Here is a tiny trained network, its code and every weight. The questions are about switching its units off for an input and a class, where a switched-off unit gives its printed mean instead of its output.

import numpy as np


def w(rows, s, z=0):
    codes = np.array(rows[::2]) - 128.0
    scale = np.full(codes.shape[1], s)
    scale[-1] = z or s
    return codes * scale


def f(y):
    return y / 2 * (1 + np.tanh(0.7978845608 * (y + 0.044715 * y**3)))


def log_softmax(a):
    a = a - a.max(-1, keepdims=True)
    return a - np.log(np.exp(a).sum(-1, keepdims=True))


def net(x, mask):
    res = np.array(x, float).reshape(1, 7) / 4 @ E
    y = f(res @ A[0][:, :-1].T + A[0][:, -1])
    res = res + np.where(mask, y, B[0][:, -1]) @ B[0][:, :-1]
    return log_softmax(res[-1] @ U[:, :-1].T + U[:, -1])


A, B = {}, {}
E = w([
[191,138,177,116,44,27],'x0',
[125,139,134,129,119,134],'x1',
[58,62,244,159,140,119],'x2',
[126,148,140,131,115,141],'x3',
[186,107,170,27,172,178],'x4',
[127,160,146,133,109,148],'x5',
[81,203,160,99,247,62],'x6',
],0.013)
A[0] = w([
[111,167,133,146,168,73,77],'neuron 0',
[147,125,147,136,104,73,95],'neuron 1',
[87,91,206,156,124,148,96],'neuron 2',
[100,94,165,124,121,114,141],'neuron 3',
[69,105,118,161,192,215,60],'neuron 4',
[110,85,97,140,98,224,138],'neuron 5',
[81,223,170,81,189,73,142],'neuron 6',
[60,45,252,138,108,108,29],'neuron 7',
[60,130,132,216,100,99,110],'neuron 8',
[128,77,142,134,86,154,58],'neuron 9',
[181,195,18,88,104,112,40],'neuron 10',
[166,118,177,29,174,209,53],'neuron 11',
[107,139,87,176,102,66,100],'neuron 12',
[200,57,125,157,49,129,159],'neuron 13',
[104,123,139,105,71,171,93],'neuron 14',
[148,91,116,146,90,152,96],'neuron 15',
[140,84,186,40,127,149,97],'neuron 16',
[100,195,143,95,175,80,120],'neuron 17',
[65,160,65,225,137,139,50],'neuron 18',
[189,118,211,107,57,10,4],'neuron 19',
[133,115,114,152,112,184,182],'neuron 20',
],0.013,0.0039)
B[0] = w([
[102,117,123,170,93,96,187],'neuron 0',
[107,147,134,70,97,165,170],'neuron 1',
[168,174,125,137,203,146,198],'neuron 2',
[152,160,126,136,165,158,169],'neuron 3',
[59,182,94,30,92,162,220],'neuron 4',
[84,145,99,137,118,97,201],'neuron 5',
[66,98,92,173,155,100,254],'neuron 6',
[169,154,115,152,246,196,243],'neuron 7',
[211,64,183,110,86,104,204],'neuron 8',
[112,107,108,141,161,109,168],'neuron 9',
[212,170,131,143,250,208,226],'neuron 10',
[151,57,214,123,55,87,220],'neuron 11',
[156,110,204,126,76,159,187],'neuron 12',
[70,127,91,172,140,67,226],'neuron 13',
[99,65,94,157,154,120,158],'neuron 14',
[96,106,103,177,135,94,171],'neuron 15',
[174,119,210,153,72,112,190],'neuron 16',
[106,142,92,180,118,86,216],'neuron 17',
[151,71,182,94,64,136,206],'neuron 18',
[73,154,84,41,63,151,243],'neuron 19',
[103,128,103,137,135,115,172],'neuron 20',
],0.012,0.018)
U = w([
[86,109,93,209,149,64,140],'0',
[219,159,131,143,203,210,168],'1',
[91,156,108,1,101,163,208],'2',
[215,55,206,127,88,113,1],'3',
],0.014,0.0036)

Each question gives the input, the list of numbers given to net, and the class t.
The units are the neurons (one row each of A and B). Each row of codes is followed by its name. A weight is (code - 128) times the scale printed after its matrix; where a second scale follows, it is the last column's (A, B and U).
mask holds one flag per neuron, in row order. A switched-off neuron (its flag False) gives its mean, the last column of its row in B, instead of its output. The means were averaged over made-up inputs and are rounded, as every weight is.
A unit's drop is (log p(t) with every unit on - log p(t) with that unit switched off) / (log p(t) with every unit on - log p(t) with every unit switched off).
unit that matters most: the unit with the biggest drop
k most important neurons: the k neurons with the biggest drops, biggest first
drop when u is switched off: that unit's drop, to one decimal
input [6,-7,-7,1,6,6,7], class 0: unit that matters most -> neuron 6
input [3,7,5,-5,0,0,-4], class 1: 4 most important neurons -> (neuron 7; neuron 6; neuron 2; neuron 17)
input [6,-8,1,2,5,-4,4], class 2: 2 most important neurons -> (neuron 19; neuron 8)
input [-6,-4,5,4,1,3,-3], class 2: 2 most important neurons -> (neuron 4; neuron 10)
input [2,-2,3,-7,3,-7,-2], class 1: 4 most important neurons -> (neuron 7; neuron 8; neuron 6; neuron 18)
input [2,4,6,-6,6,7,6], class 0: 3 most important neurons -> (neuron 6; neuron 10; neuron 17)
input [0,-8,-6,-2,7,0,-2], class 3: 4 most important neurons -> (neuron 11; neuron 7; neuron 16; neuron 2)
input [8,4,5,1,-1,2,7], class 2: 3 most important neurons -> (neuron 19; neuron 1; neuron 13)
input [-7,-7,-6,8,8,8,-4], class 3: 4 most important neurons -> (neuron 11; neuron 19; neuron 16; neuron 7)
input [8,0,-8,-5,-4,1,-5], class 1: 2 most important neurons -> (neuron 10; neuron 4)
input [1,7,-4,0,8,7,-7], class 3: 3 most important neurons -> (neuron 11; neuron 16; neuron 6)
input [-8,3,3,-7,-7,-2,-3], class 2: drop when neuron 4 is switched off -> 1.6
input [4,0,4,8,6,-4,7], class 0: drop when neuron 6 is switched off -> 3.0
input [8,-8,4,7,3,-1,0], class 2: drop when neuron 19 is switched off -> 2.1
input [-3,-8,7,0,-8,-3,5], class 3: unit that matters most -> neuron 8
